Below are the code and all the weights of a small trained network. Each question names an input and a target symbol and asks about switching units off, where a switched-off unit gives its printed mean instead of its output.

import numpy as np


def w(rows, s, z=0):
    codes = np.array(rows[::2]) - 128.0
    scale = np.full(codes.shape[1], s)
    scale[-1] = z or s
    return codes * scale


def f(y):
    return np.maximum(y, 0)


def softmax(a):
    e = np.exp(a - a.max(-1, keepdims=True))
    return e / e.sum(-1, keepdims=True)


def log_softmax(a):
    a = a - a.max(-1, keepdims=True)
    return a - np.log(np.exp(a).sum(-1, keepdims=True))


def net(x, mask):
    ids = ['ΣΨβγζθλμτ'.index(c) for c in x.split()]
    T = len(ids)
    res = E[ids] + P[:T]
    u = 0
    for l in range(2):
        r = res
        for j in range(2):
            rows = slice(3 * j, 3 * j + 3)
            q, k, v = (r @ M[l][rows].T for M in (Q, K, V))
            z = softmax(np.where(np.tri(T) > 0, q @ k.T / 3**0.5, -1e9)) @ v
            o = O[l][rows]
            res = res + np.where(mask[u + j], z, o[:, -1]) @ o[:, :-1]
        u += 2
        y = f(res @ A[l][:, :-1].T + A[l][:, -1])
        res = res + np.where(mask[u : u + 8], y, B[l][:, -1]) @ B[l][:, :-1]
        u += 8
    return log_softmax(res[-1] @ U[:, :-1].T + U[:, -1])


Q, K, V, O, A, B = {}, {}, {}, {}, {}, {}
E = w([
[175,126,151,92,94,105,98],'Σ',
[130,81,182,57,114,169,167],'Ψ',
[66,111,194,117,107,82,93],'β',
[74,80,31,206,90,159,178],'γ',
[167,231,49,125,255,174,103],'ζ',
[135,79,169,110,163,116,99],'θ',
[166,167,150,96,69,158,183],'λ',
[133,164,145,134,50,59,67],'μ',
[64,168,185,105,64,125,156],'τ',
],0.0087)
P = w([
[152,113,161,219,122,152,131],'0',
[100,153,103,7,104,94,197],'1',
[94,153,126,2,118,108,154],'2',
[86,157,145,16,105,95,123],'3',
[80,154,157,8,109,75,111],'4',
[70,154,170,6,113,56,89],'5',
],0.0065)
Q[0] = w([
[138,98,77,255,163,147,138],'0.h1',
[81,88,250,31,5,77,119],'0.h1',
[123,46,148,248,87,122,150],'0.h1',
[139,103,112,50,68,120,245],'0.h2',
[105,83,51,207,80,135,165],'0.h2',
[175,121,34,228,146,157,195],'0.h2',
],0.0073)
K[0] = w([
[93,117,110,28,107,109,147],'0.h1',
[177,71,194,254,65,157,155],'0.h1',
[101,82,155,77,76,113,158],'0.h1',
[123,51,182,190,21,97,114],'0.h2',
[57,116,103,98,97,103,161],'0.h2',
[64,97,152,54,129,135,166],'0.h2',
],0.0098)
V[0] = w([
[163,143,161,122,17,177,231],'0.h1',
[110,40,139,112,200,184,217],'0.h1',
[157,164,93,143,77,170,213],'0.h1',
[2,143,160,62,137,116,169],'0.h2',
[61,128,130,180,84,117,164],'0.h2',
[164,212,36,52,200,146,131],'0.h2',
],0.0063)
O[0] = w([
[131,131,202,107,91,60,239,252],'0.h1',
[203,18,106,142,53,238,167,123],'0.h1',
[150,150,120,100,131,115,219,202],'0.h1',
[30,75,108,125,2,123,147,123],'0.h2',
[73,156,103,195,127,159,174,137],'0.h2',
[170,136,54,25,77,81,108,78],'0.h2',
],0.0062,0.0021)
A[0] = w([
[171,114,202,117,141,145,184,227],'0.n1',
[79,179,189,185,147,107,75,177],'0.n2',
[98,136,173,207,160,106,87,171],'0.n3',
[157,213,150,102,212,132,148,241],'0.n4',
[67,37,103,204,122,175,141,252],'0.n5',
[96,124,178,86,119,125,206,240],'0.n6',
[193,185,44,232,252,244,169,158],'0.n7',
[180,1,183,197,169,171,92,201],'0.n8',
],0.0061,0.0028)
B[0] = w([
[178,143,205,112,71,65,128,211],'0.n1',
[68,160,192,99,148,148,48,157],'0.n2',
[86,110,170,125,140,140,26,145],'0.n3',
[129,244,122,104,187,51,111,205],'0.n4',
[98,22,111,238,64,124,103,156],'0.n5',
[107,168,180,173,67,62,154,255],'0.n6',
[145,198,1,244,243,142,196,157],'0.n7',
[210,9,180,116,117,132,39,151],'0.n8',
],0.0053,0.0068)
Q[1] = w([
[112,109,55,197,144,164,147],'1.h1',
[212,116,148,87,121,147,73],'1.h1',
[121,105,255,105,56,83,157],'1.h1',
[144,121,53,154,154,154,130],'1.h2',
[108,96,164,153,86,126,150],'1.h2',
[101,69,62,213,123,166,158],'1.h2',
],0.01)
K[1] = w([
[39,135,67,69,83,105,197],'1.h1',
[232,190,143,111,216,132,62],'1.h1',
[142,136,153,254,179,152,149],'1.h1',
[101,175,65,37,133,82,172],'1.h2',
[103,64,147,154,17,130,130],'1.h2',
[71,106,84,74,59,91,157],'1.h2',
],0.0078)
V[1] = w([
[210,86,151,38,150,129,12],'1.h1',
[187,232,136,43,152,73,146],'1.h1',
[95,105,225,103,40,100,135],'1.h1',
[254,108,101,142,119,148,220],'1.h2',
[137,194,60,105,203,121,103],'1.h2',
[95,204,148,110,92,83,203],'1.h2',
],0.0069)
O[1] = w([
[236,180,136,92,122,113,2,5],'1.h1',
[125,99,164,167,134,44,88,118],'1.h1',
[198,131,46,167,114,115,161,201],'1.h1',
[190,75,207,52,75,81,150,192],'1.h2',
[59,129,190,129,157,109,90,72],'1.h2',
[103,76,124,191,115,70,172,161],'1.h2',
],0.008,0.0028)
A[1] = w([
[144,255,11,43,107,255,70,132],'1.n1',
[70,76,231,63,126,98,39,4],'1.n2',
[59,51,92,85,151,169,191,148],'1.n3',
[68,50,39,189,117,89,173,157],'1.n4',
[65,143,36,198,133,11,196,198],'1.n5',
[193,154,138,115,159,67,48,205],'1.n6',
[74,81,91,174,167,150,169,152],'1.n7',
[104,221,77,255,249,183,79,143],'1.n8',
],0.0052,0.003)
B[1] = w([
[127,9,174,142,188,174,128,224],'1.n1',
[112,91,2,153,51,162,94,193],'1.n2',
[136,233,151,145,98,138,126,168],'1.n3',
[190,143,146,187,132,157,82,200],'1.n4',
[109,100,168,195,190,177,94,245],'1.n5',
[164,202,142,124,95,87,93,194],'1.n6',
[151,188,111,145,95,135,87,158],'1.n7',
[85,77,93,48,165,66,202,186],'1.n8',
],0.0067,0.013)
U = w([
[69,164,128,105,235,93,139,249],'Σ',
[186,253,136,120,83,74,72,189],'Ψ',
[79,81,116,114,69,135,97,9],'β',
[95,24,57,109,165,163,167,36],'γ',
[132,45,209,155,143,79,164,95],'ζ',
[127,171,69,199,111,181,108,188],'θ',
[159,117,207,107,160,198,81,108],'λ',
[192,80,23,86,55,94,164,184],'μ',
[93,172,165,73,110,153,175,22],'τ',
],0.0054,0.0014)

Each question gives the input, a string of symbols that net reads in full, and the target symbol t.
The units are the heads (3 rows each of Q, K, V and O) and the neurons (one row each of A and B). Each row of codes is followed by its name. A weight is (code - 128) times the scale printed after its matrix; where a second scale follows, it is the last column's (O, A, B and U).
mask holds one flag per unit, layer by layer, with each layer's heads first. A switched-off unit (its flag False) gives its mean, the last column of its rows in O or B, instead of its output. The means were averaged over made-up inputs and are rounded, as every weight is.
A unit's drop is (log p(t) with every unit on - log p(t) with that unit switched off) / (log p(t) with every unit on - log p(t) with every unit switched off).
The circuit of an input: a set's keep is (log p(t) with only the set's units on - log p(t) with every unit switched off) / (log p(t) with every unit on - log p(t) with every unit switched off). Starting from the 12 units with the biggest drops (on a tie, the unit counted first), units are removed one at a time, each time the one whose removal leaves the highest keep (on an exact tie, the one counted first), for as long as the keep stays at least 0.8.
units of the circuit, in order: the units of the circuit, biggest drop first
top k neurons: the k neurons with the biggest drops, biggest first
top k neurons in layer l: the k neurons of layer l with the biggest drops, biggest first
which heads matter: for each layer, one digit per head in row order, 1 if its drop is at least 0.15 and else 0, layers parted by /
input γ β λ ζ, target Σ: units of the circuit, in order => 0.h1, 1.h2, 1.n8, 0.n4
input τ μ θ, target θ: which heads matter => 01 / 11
input λ Σ θ λ, target ζ: which heads matter => 10 / 11
input Σ τ λ ζ μ, target Ψ: which heads matter => 01 / 10
input λ θ β Σ λ Ψ, target ζ: which heads matter => 10 / 11
input Σ ζ θ Σ, target Ψ: top neuron in layer 1 => 1.n6
input λ γ β τ β θ, target ζ: units of the circuit, in order => 0.h1, 1.h2, 1.h1, 1.n2
input μ γ Σ, target Σ: which heads matter => 10 / 01
input Ψ Ψ γ Σ ζ ζ, target Ψ: top 2 neurons in layer 1 => 1.n6, 1.n5
input θ ζ ζ β Σ, target λ: which heads matter => 11 / 11
input ζ Ψ ζ Ψ μ Σ, target β: which heads matter => 00 / 11
input Σ τ Σ λ θ, target Ψ: which heads matter => 00 / 10
input ζ Σ λ, target β: which heads matter => 01 / 11
input β μ θ, target γ: top 2 neurons in layer 1 => 1.n1, 1.n8
input μ τ Ψ λ ζ λ, target Σ: top 2 neurons => 1.n8, 0.n2
input ζ λ ζ Ψ τ β, target β: top 2 neurons => 1.n2, 0.n7
input Σ τ λ λ Ψ Ψ, target Ψ: which heads matter => 00 / 10
input β Ψ λ Σ μ, target γ: which heads matter => 01 / 11
input θ λ μ ζ Ψ λ, target λ: which heads matter => 10 / 11
input λ Σ θ ζ Ψ λ, target ζ: which heads matter => 11 / 11
input θ θ Σ, target λ: which heads matter => 10 / 11
input γ Ψ τ Ψ, target τ: top neuron => 0.n7
input γ Ψ θ ζ τ, target τ: top 2 neurons in layer 0 => 0.n7, 0.n5
input θ ζ ζ, target Ψ: top 2 neurons in layer 1 => 1.n6, 1.n1
input β Σ β λ τ, target γ: top 2 neurons in layer 1 => 1.n1, 1.n8
input θ λ θ, target λ: top 2 neurons => 1.n1, 0.n8
input Ψ γ ζ λ, target μ: top neuron in layer 1 => 1.n5
